Each row was made from one small tree. The marks that hang from a mark follow it in brackets, in alphabetical order. Every link used is in the known rows. Write each row's tree.
Each row is shifted at random along 5 fixed directions that mean nothing.
Known rows:
bami(nosev(feti(fomib(lusil motip rizi)) sefa)): [  -1  117  459  245 -103 -575  372 -270  192  107  109  167  242 -134
  180 -166 -427  -48  181   34   59  -37  354  -74  203 -215  168  514
  262   55 -347  291 -112 -196 -328 -323  -74 -414  280  167  237  296
  163  174 -354 -344 -196  -14   69 -166 -182  -37 -200]
motip(rizi(pafo(sefa(moku)))): [ 149   49 -121   -1  174   24 -287 -159  -15  327   53  -97 -103 -147
  -34  124 -114  -47 -108   86  -81 -140   46   46 -136   24   39  -48
  188  -40  -60  182 -191 -105  -47  -79  121  101   -8 -111  -64 -186
  174  -17  200   83   39 -113  157  174   51   34  -70]
pafo(motip(sefa(moku)) rizi): [-137 -252   85   68  207 -138  501 -167   45  186   90  410 -325  -46
  247   34   54  -23  121   -7 -124   89  -52  -67   88  241  343  211
  -69 -340 -271  159   46  -34 -188 -222 -204 -295  150  108  -22  163
 -178  215 -434 -273  -12  -31  -57 -146   35 -216 -353]
lusil(moku(feti(nosev(bami sefa))) pafo): [ 293  259   14   60  -90 -154  352  103  185   55  -75  151 -204   55
 -174  237  178 -239  303   57  -88  -60  167    4   -3   77  142  -69
   93   17  -54  194   30   -8 -387 -283   44  -72 -185  104  151  145
  -25   54 -337 -361 -358   70  -53 -273  -34 -159  -46]
rizi(pafo(motip sefa(moku(lusil)))): [ -61  112 -107 -501  -79  580 -369 -199 -328 -129 -204  -29  327  -59
 -690  406  555 -195 -166 -219  -71    3 -157  -45 -197  231  -47 -506
  102   25  328  -95   78  210  -84  224  386  468 -344 -262   54  -60
   -1 -140  214  298  168 -109 -119   26  111  302  142]
sefa(moku(feti gudur lusil) pafo(motip(rizi))): [ -61   32 -109  -30    0   45 -326 -213 -274  145   -7  -24  107  -58
   57 -126 -340  229 -325   19  103 -119  165   77   -6  137  -81   68
   62   11   74  -84 -170  -46   66   68   95  145  -51  -38 -115 -161
 -111 -110  224  275  274 -161  132  242   -8 -195 -108]
feti(fomib(motip(sefa) rizi) gudur(moku pafo) nosev): [-227 -529 -127  120   64  283 -477 -339 -215 -185   40  -38  -75  -20
  404 -276 -360  211 -167  -29  247 -165 -111  -35  242 -131 -141 -152
   37  138  -13  142   30  587  201   42 -157   20   55  125   56 -187
   31  261  454   26  282 -272   49  456   -4  -30 -143]
motip(rizi sefa(moku(gudur lusil) pafo)): [ 112  -60   12 -113 -301 -154  249 -306  -73  118 -111   95   51  -59
  207   25  -59 -137 -170    3   21  -75  116  101   42  158  177  -20
  -41   58   59   10  -18 -381 -134 -153  -70  -72  185  -85   72  157
 -122 -105 -354  -87  -31   56  -63 -232 -134 -222  -89]
moku(feti(nosev) pafo(sefa)): [-284 -166 -143   43 -131   42   31 -421 -431 -190  -53   20 -239   13
  114 -285 -175  188  -18 -103  372 -268   27  -40   74  -27  -65  212
  -31  110  199  -22   82  282  241  -58 -187  -59    2   26  111  243
 -179   77   36  -14  283 -244  -65  175 -158  102 -264]
moku(gudur(pafo sefa) lusil): [-113 -117   -7  129   75 -369   29 -354 -204  -56   25  265 -368  111
  235 -447 -510  240  -39  -70   63 -128  206  -10  185 -165 -101  396
 -271  133   56  172 -208  -77   36 -172 -363 -302  272  281   42  188
 -109  -94  -19   22   35 -133   60  -83 -102 -272 -321]
nosev(bami feti(fomib(moku rizi(pafo)) gudur) sefa): [ -47  155   29  150  128  178 -579 -285 -131   70  160 -106  134 -104
  300 -102 -606  151   36  111  178 -368  167  -45   39 -246 -211  326
  281   58   86   81 -109  397  207   -6  136  241 -106   61   16 -191
  103  140  592   38  209 -295  236  714  -45  214  -93]
sefa(moku(feti gudur(pafo) lusil)): [ 411  806   66   95 -166 -265 -277   12   85  459 -111 -165  215 -108
 -285  288 -134 -112 -436  120 -329   -1  450  143 -225   57   41  -22
   56  126  -71  -40  -69 -805 -404 -141  409  286  -39  -42 -104 -261
   72 -275  -55  222 -152  107  263 -357    4 -330   75]
nosev(feti(fomib) sefa(moku(lusil) pafo(motip))): [ -55   12  300 -126 -289 -171 -203 -188 -152 -160  -31  -50  259 -105
 -175 -204 -253  -70    7  -87  336 -273  170   34  111  -55 -166   75
  219  327  138   92 -370  -53   47  -54  -70  -50   -5 -121  204   76
   44 -165   84   -7   98  -78   27   27 -230  270   30]
gudur(moku(feti(fomib)) pafo(motip rizi) sefa): [ -17  -70  -39   86  -60  -90   67  -15   33 -103 -102  171 -180   26
 -322   38  261 -159  -46 -134 -140  -11  111  -19  264  112    9 -196
  108  214  -48  138  104  -64 -167 -138  -46  -94  -25  162   64 -119
  -57 -231 -277  -31 -123  109  -17 -323  -57 -137   70]
lusil(feti(fomib(rizi)) moku(gudur pafo(motip)) sefa): [-148 -159 -167 -379 -358  176  212 -115 -170 -142 -160  195  296  -68
  -58  103  241  -78 -137 -104   72 -231  -64  -96  126  320  311  -85
  -68 -129  111 -156  493  199 -109  -29  -35  137 -116  -23  184  255
 -448  207 -336 -120  160 -136 -220 -104  -96 -256 -153]
feti(gudur(moku) nosev(sefa)): [ 194  317   58  -38 -548 -169 -500 -198  -88   84 -156 -402  230 -226
   16   31  -72 -129 -173   15  212 -394  187  131 -148 -163 -162 -111
  246  420   67   55 -196 -194   63 -103   12  245  160 -177  131 -178
  183 -213  208  104   94  -30  168   23 -255  151  121]
sefa(moku(feti(fomib(nosev)) lusil pafo(motip))): [-164  122  103   82  -57  -19  167 -146 -220  -18  -33  114   30   42
  -26    7  -57  120 -202 -157  -28  100  203  -28   18  143   87  199
  -23 -103   19  -12  159 -156 -176  -58   92  -57 -148   24   44  171
 -118  143 -218   34   87  -46   -1 -148  -55 -226 -191]
rizi(pafo(sefa(moku))): [-367 -474 -204 -355 -190  265  143 -433 -416 -391 -109  222 -131   31
  -73  -11  370  -15   94 -336  194 -193 -230  -87   47   86   34 -107
   -9   -2  375   63   94  357  140   21 -218  -12  -11  -75  222  389
 -120   72 -194 -131  169 -128 -281   28 -143  220 -128]
sefa(moku(gudur) pafo): [-178 -332 -196 -281 -176  231  -17 -293 -307 -419 -159  105 -123   70
 -171  -40  284    3  177 -253  196  -83 -146   -9   77   58 -104 -324
   -5  165  307  101 -182  337   35   38 -165   30  -72  -24  146  213
  106 -109 -109 -179   52  -28 -235    9 -155  119   10]
motip(sefa(moku(feti))): [-127 -407  -86   -4 -208 -143  111 -385 -277 -124  -37  127 -182  -36
  150 -197 -130   65   13  -66  298 -170   10    0  -39  -62   44   25
  107   87   85  146 -108   50   42 -125 -285 -222  131  -15  141  279
  -31  106 -116 -144  110 -133  -83   34 -164  -10 -205]
rizi(pafo(motip(sefa(moku)))): [ -48 -137   15 -113   -7   27  212 -103   54  -77  -58  195  -68  -21
 -228  191  346 -252  179 -197  -86  133  -14   16   16  105  123 -307
   85   52   32  227  -67  -82 -287  -94  -19 -114    0  -12  121   71
  163   -8 -253 -163 -220   94 -110 -250  -22  -19   50]
moku(gudur lusil pafo(rizi sefa)): [ -62  256  -47  -74  102  197   62 -187 -192 -157 -137  156 -152  107
 -436  -26  129  -90  146  -95   -9   14   54  -47  175  162 -107  -98
 -132  123  182   11  -35  194    0   24   70   87 -180   76  -63   31
  -46 -290  -38   73   22  -64  -42  -72   12  117  -56]
nosev(feti(fomib gudur(moku))): [-147 -151  -11  139   65  197  187 -252 -222 -136   -5  242 -387   94
  299   48  -14  154  184  -61  -51  -35  -59 -116   -3  110   76   88
 -159 -176  -14   19  120  364  -77 -104 -196   44    2  333   31  139
 -208  279 -125 -161   74  -93  -75  118   16  -15 -256]
sefa(moku(gudur lusil(feti)) pafo): [ 180  208   93  103  309 -190   79   27   85  182   44  227 -271   86
  -84  -11 -140   73   35   95 -243  131  199   22  -22   80   47   18
 -113  -80 -166  231 -401 -213 -363 -178  -31 -130  -80  226  -77    0
  149   24 -111 -104 -238   22  116 -232   96 -349 -178]
moku(feti gudur lusil): [  85  341 -139   -8  -75  174 -264 -253 -370   38 -134  -86   15  -34
 -259   88 -121  132 -136    7   26  -26  169  -16 -245   14 -113  -23
  -54   46  161  -98   12   73  -70   60  188  317 -177   52  -72  -11
  -62 -109  229  240  163 -165   77  151   19  -14 -123]
nosev(bami(feti) sefa(pafo(rizi))): [ -40   63   37 -111  -33  -70  399 -199   27 -107  -58  259  -93  -28
  -83   85  183 -224  443  -35   77 -103   28  -37  124   46  131  137
  156   69  -37   81  -40  206 -121 -203  -60  -79  -42   70  172  248
  -45 -149 -396 -417 -129   28 -173  -20 -132  171  -91]
feti(gudur(moku(lusil))): [ 150  244 -139 -243 -475  192 -398 -219 -259 -111 -300 -267  272 -106
 -423  258  316 -168 -157 -164  -10  -98   77   44 -279   50 -144 -414
  138  294  245  -23  -74  -31 -115   68  170  393  -79 -111  106  -96
  136 -310  106  248   58   21   -8 -120 -105  146  210]
fomib(bami lusil(pafo sefa) moku nosev): [-148 -412 -170 -349   89   44 -161 -415 -238  -80   26  225   38   24
 -116 -144 -141  158 -130 -111   85 -112  -45 -162  -81 -104  103  117
   59 -195   91  260   91  440  -84  -48   58 -180  -14  -45  235  456
  232  308  136   15   81 -334 -118   86   41 -153 -266]
bami(feti(gudur nosev(sefa(pafo(rizi))))): [-113  140   26 -142 -350  169  185 -250 -127 -132 -157   20   42 -100
  156  149  305 -157  130  -45  172 -222  -59   24   60  163  145  -71
   40  147   12 -169  164  191   34 -106  -43  228   31  -49  157  126
 -177  -14 -264 -234   94   29 -154   68 -195  154  -47]
sefa(moku(feti(nosev) lusil)): [ -54  -77  -44  -12 -443   44  162 -183 -319 -392 -240  -34  -72   40
 -272   23  387  -70   70 -249  197   15   68   25  -75   24 -140 -316
  151  282  239  132 -139   49  -96  -54 -156  -41 -128  -20  208  223
   90  -81 -248  -67  -51   98 -142 -233 -233   38   68]
rizi(pafo(motip sefa(moku))): [ 109  314   38 -296 -298  -47 -560  -41   14   71 -148 -319  350 -239
 -685  173  289 -337 -132 -149   61 -200  165  133 -127  -35 -172 -403
  425  431  151  174 -354 -327  -83   13  240  210  -32 -340  116 -258
  452 -421  198  247  -47   49  116 -155 -147  261  358]
nosev(bami feti(fomib) sefa(pafo(rizi))): [  97  229   72   35  -35   32 -123 -209  -63  100   34  -93  -20 -173
  -17   58 -271 -106  206  125  191 -317  127  -49   18  -36  -27  293
  204   74   -8    0  -36  237   59 -135  124  182 -119    2  108   -2
  -71 -109  116 -188  103 -155   44  333 -114  343 -127]
moku(feti(fomib(bami motip) gudur nosev(sefa))): [ -26  346  201   25 -312  222  109  -98  -50 -207 -155   17  155  -31
 -115  238  255 -166  143  -14   37   26   89   -4   39  -10   -9 -203
   48  164   91   -1  220  180 -236  -74  154  152 -147   46  169   55
   68  117  -96 -201 -107   48  -68 -107  -96   25   35]
gudur(pafo(motip) sefa): [  -6 -133  -51    5  212 -107  -36 -179   -1    9    2  200 -242   -9
 -167  -50  -42  -10  112  -59 -100   39   20  -48   73  -26   37  -25
  -54   49  -86  219 -119   66 -192 -132 -100 -163   72  153   55  -13
   64  -82   -9  -68  -87  -59  -23 -129   47  -96 -121]
fomib(bami(feti(gudur nosev)) moku motip(rizi sefa)): [-148 -221   21   57  259  353  292 -319  -42  113   48  401  -67   39
  597  209   33  111   57  122 -129  181 -151  -68  -10  144  329  -20
  -30 -396 -232  -13  352  415 -213  -94   64  -22   44  158  -33   97
  -99  581 -121 -188   64 -121 -107  244  208 -319 -273]
motip(rizi(pafo) sefa): [  14 -232 -215   35 -209 -123   95 -369 -111  101  -27  -74  -99 -195
  217  -20 -169 -100   37  -74  168 -162   95   42  -73  -42  119   70
  113  101   57  145   55  -74   -3 -148 -145  -77  214  -25  145  115
   23  -35  -92  -74   14  -69  -15  100 -170    3 -112]
rizi(pafo(motip(sefa(moku(feti))))): [-296 -375  -61   25  -69 -170  -20 -274 -198 -139   44  148 -126  -23
   80 -291 -195   84    3 -197  283 -143  106   40  101  -74  -59   53
  152  169  119  193 -190   20   80  -60 -249 -252  132   24  119  115
   56   33   20    0   76 -115   10   88 -156  -51 -105]
moku(feti(nosev(bami)) gudur(sefa) lusil(pafo(motip))): [  49  350   25   48  119  110  186  -26  -60  -45 -104  274 -281  199
 -210  121  118   -8   64  -33 -172  139  186    3   98  131  -25  -44
 -197   16   28  -19  102   88 -271  -85  107   61 -211  270   -5   -3
 -172  -47  -72   39 -160   13  -29 -185  115 -331  -96]
moku(feti(fomib(bami lusil(sefa)) gudur nosev) pafo): [ -54  260  134  222  203   77   79   26    1 -139  -35  135 -312  222
 -142  -89 -109   10  164   81  -60  145  163  -21   48  -39 -109 -138
 -114  125  -77  212 -120  253 -268 -105   68  -95 -167  300   61   43
  280  205  171  -32 -212  -63   87 -105   76 -176 -117]
lusil(gudur sefa(moku)): [ -64 -455 -208 -150  171   23 -365 -235 -239  -70   43  117 -275   16
   96 -277 -301  240   60   28  214 -261 -145  -56  -90  -65  -31  -88
  -89  -56    3  223 -362  455   85  -13 -297  -67   59   44   42   94
   46  207  390  -36  182 -335    8  356   31  -92 -301]
bami(nosev(feti(gudur) sefa(moku(pafo(motip))))): [ -54  277  278   37   34  -47  306  -91  148  -57  -30  299   70  115
   40  164  121 -144  319  -54  -63   52   78   21  173  158  157  -38
   45   28 -148  -18  -61  -38 -288 -138   59  -29    1   82   57   50
  -57   52 -311 -279 -165   98  -86 -152  -14   11   -4]
gudur(moku pafo(sefa)): [  57  -80  -86 -157 -271 -273 -345 -259  -82  -50 -126 -109   19 -107
 -333 -156    6 -157  -98 -129  131 -304  131   55   58 -140 -143 -130
  230  408  135  239 -259 -168   29 -128 -113  -85  174  -94  164  -15
  225 -386   -2   83  -13  -37   34 -218 -192  135  125]
gudur(moku(feti(nosev) lusil) pafo(motip rizi) sefa): [-307 -475 -123  256  430   75  190 -192 -247 -257   54  510 -590  272
   87 -312  -40  294   24 -151  -51  107  -52 -135  380  110  -81   73
 -178  -80  -37  165   38  495   42  -63 -295 -302  -79  415  -55   30
 -300  108  -67   11   78 -124  -45   27  118 -288 -315]
moku(gudur(sefa) pafo(motip rizi)): [-147   69 -160   -2  338  219   -6 -234 -168   99   21  248 -219   28
    8   28 -103  150   -6  -14 -110   -1  -37  -97  133  195   97  170
 -229 -206  -37 -103  212  277    3   15  100  138  -77  158 -147  -80
 -269   10   73   36  208 -196   -9  193  140 -126 -292]

Write each row's tree:
[-162 -301 -266   99  -32 -269 -113 -208 -201  -16   43  -47 -231  -87
  127 -386 -406  190  102 -122  312 -321  116  -32   57  -39  -83  327
  140   84   32  225 -258  217  208 -110 -288 -201  110   45   69  102
   34  -52   51  -46  212 -218   72  241 -215    5 -229]
lusil(moku(pafo(rizi)))
[ 213  139  -93 -494 -535  116 -575 -166 -148  -65 -274 -397  440 -218
 -609  148  144 -287 -209  -41  164 -309   63   29 -268    0  -43 -518
  121  398  196   19 -133   11 -155   57  232  390  -25 -244  289   29
  277 -241  312  189   20 -120  -32  -82 -125  193  201]
feti(fomib(lusil(gudur sefa(pafo))))
[  32  -13 -334  -75 -246  120 -376  -35 -145  157  -69 -243 -115 -185
  162   37  -39  102 -179   24  178 -411   32   24 -183  191   72  -70
   89    4  -62  -50   24  270  104  -56  -73  313  -29   -7   75 -120
 -111  136  216  127  247 -187   84  277  -86 -150 -116]
lusil(feti(gudur nosev) moku pafo(rizi))
[-239 -129  -13 -271   52  108 -224 -435 -247  -34   36  228  354  -15
   36 -113 -248  201 -154 -135   72 -145   14 -148   53   35  113  188
  -68 -191  149   -7  158  299  -37   76  141   20   30  -36  100  255
  -53  201  165  103  220 -335  -46  170   69  -91 -215]
fomib(lusil(gudur) moku(pafo(motip)) nosev(sefa))
[ 204  671   95   20  -78  322  501  124  188  108 -233  157   61    7
 -536  656  637 -490   95   11 -396  324  129    4   79  463  317 -446
 -107  -22  -73 -196  556 -270 -540  -83  472  320 -307   65  -79 -127
 -181 -161 -533 -138 -300  246 -107 -487  111 -125  131]
moku(feti(fomib) gudur pafo(motip(sefa) rizi))
[  73 -139 -297   -9  238  210  241   25   46 -284 -131  380 -331  234
 -520  104  412 -154  330  -98 -188  123  -87 -107  231  243   83 -547
 -104   33   48  186   74  414 -312  -53   -7  -47 -283  266   -1   11
  -37  -79 -226 -242 -307   30 -171 -197  136 -199    7]
lusil(gudur(moku(feti pafo(rizi))) sefa)
[  85  152 -108  133  521  154 -255 -131    7  440  119   -3 -147 -140
  -73  107 -349   46  -19  185  -93   52   29  -56 -103  137  131  111
   -8 -228 -273   34   10  175  -99  -19  287  154 -130   30 -208 -287
   -5   54  365  102  167 -272  181  346  244   15 -268]
moku(pafo(motip(sefa) rizi))
[ -64  -42    8 -264  -95  -76  143  -91   59  -42  -85  306  207  -10
 -423   22  269 -151  -70 -101 -140  -38   86  -79  146  268  219 -204
   34  -21    3  102   53   -6 -317  -80   87  -91   19   40  128  159
   13  -60 -301  -38 -177    0  -88 -371   16 -279   14]
fomib(lusil(gudur sefa(pafo(motip rizi))) moku(feti))
[  95  252   54 -142    6  -17  117 -139   75  275   -9   63  143 -234
 -190  268  110 -198   36   46 -126  -73   35  -51    1  219  271  143
   43 -144 -126  -20  142  -81 -209 -139  217  132  -39 -101   29   -3
 -128 -115 -230 -189    3  -38  -17  -85   -8   74 -144]
nosev(sefa(pafo(motip rizi)))
[   6 -241 -171 -157   66  -22  -99 -110   41  -50  -71  201 -143   -3
 -254  -14  243  -85   36 -125 -130  -85  -25  -30  224  162   42 -264
    7  106  -15  167 -133  120 -135  -74  -84  -59   67  100   49 -110
   36 -232 -124  -60  -93   25  -65 -154   11 -198   35]
lusil(gudur(moku sefa(pafo(motip rizi))))
[ 170  246 -296 -279  160  629 -360 -167 -203  262 -101  -93   75 -127
 -237  568  315  -23 -226   85 -245  -12 -190  -58 -265  338  169 -303
  -34 -305   23 -229  247  235 -125  124  523  669 -349 -164 -164 -211
 -117   20  174   55  239 -145  -39  284  206   70  -97]
sefa(moku(gudur) pafo(rizi))
[  97  -93 -162 -274  229  221 -200 -168 -146  170   15  176  -98  -17
    3  127  -57  122 -165  169  -67 -145 -153  -64 -153  161  219 -113
 -154 -279  -75  -34   26  234 -141  -33   90  216 -156    7  -32   63
 -165  281  159  -84  130 -261  -44  167  178 -191 -320]
lusil(feti sefa(moku(gudur) pafo))
[-171 -422 -121   74   95  171 -147 -270 -217 -173   67   34  -90   -8
  163 -158 -228  198   54  -60  251  -57    7  -32  134  -77  -94   27
  265  -15   43  193  -77  487   53   -9  -31 -120 -164   23  104   68
  141  181  144 -163  138 -174  -57  386  -59  -37 -137]
sefa(moku(feti(fomib(motip(rizi) nosev(bami)))) pafo)
[-148   73   -4   21  -92  -29  235  -62    9 -118 -112  246 -191   61
 -245   55  434 -200   66 -154  -75  -69  108   -1  312  180    1  -67
  156  136   29   67  158   46  -72 -161  -33  -87  -44  123   85  -35
 -147 -252 -410  -60  -99  110  -75 -328  -76  -93   70]
gudur(moku(feti(nosev(bami))) pafo(motip rizi sefa))
[   1   94  -59 -140  -60  124 -295 -280 -146  -91  -89  -96  216 -147
 -297  133   80  -32  185  -99  159    2   78  -29 -186 -196  -76 -110
  373  133   -9  128  -70  348 -146   -1  196  122 -130  -59  156   54
  342  -30  163  -31   34 -113  -71  246  -44  155   54]
fomib(motip nosev(bami(feti)))
[ -37   16  -28  159 -223  -11 -209 -130 -136  -57  -49 -147  -45  -89
   88  -81 -114   62  -71    8  117 -149  143   54  -12  -52  -99  -73
  219  187  -14  145 -210   -6   -1  -80 -111   36  -17   24   43  -98
  187   35   80  -43   74  -21  121  122 -187  -63  -16]
sefa(moku(feti(fomib(rizi) gudur)))
[ -63 -167  187  253 -100 -201  403 -120   99  -81   26  111  -46  -91
  180  -29   67  -24  142 -125  -59  121  132  -77  193  -58  135  146
  156  -54 -179  391   31  -10 -282 -274 -195 -374   85  134  168  186
  226  277 -466 -418 -205   94  -23 -254 -180 -220 -131]
feti(fomib(moku motip rizi) nosev)
[-140  155 -116 -140 -300  -19 -321 -333 -267   16 -114 -145  108 -159
  116  -36 -126   84  -26  -39  220 -250  140   67 -264 -135  -70  122
  192  193   54  -42 -139   83   72  -41  -18  186  152  -38  129   60
  180  -62  175  131  226 -131   41  256 -186   41  -38]
fomib(bami(feti(gudur)))
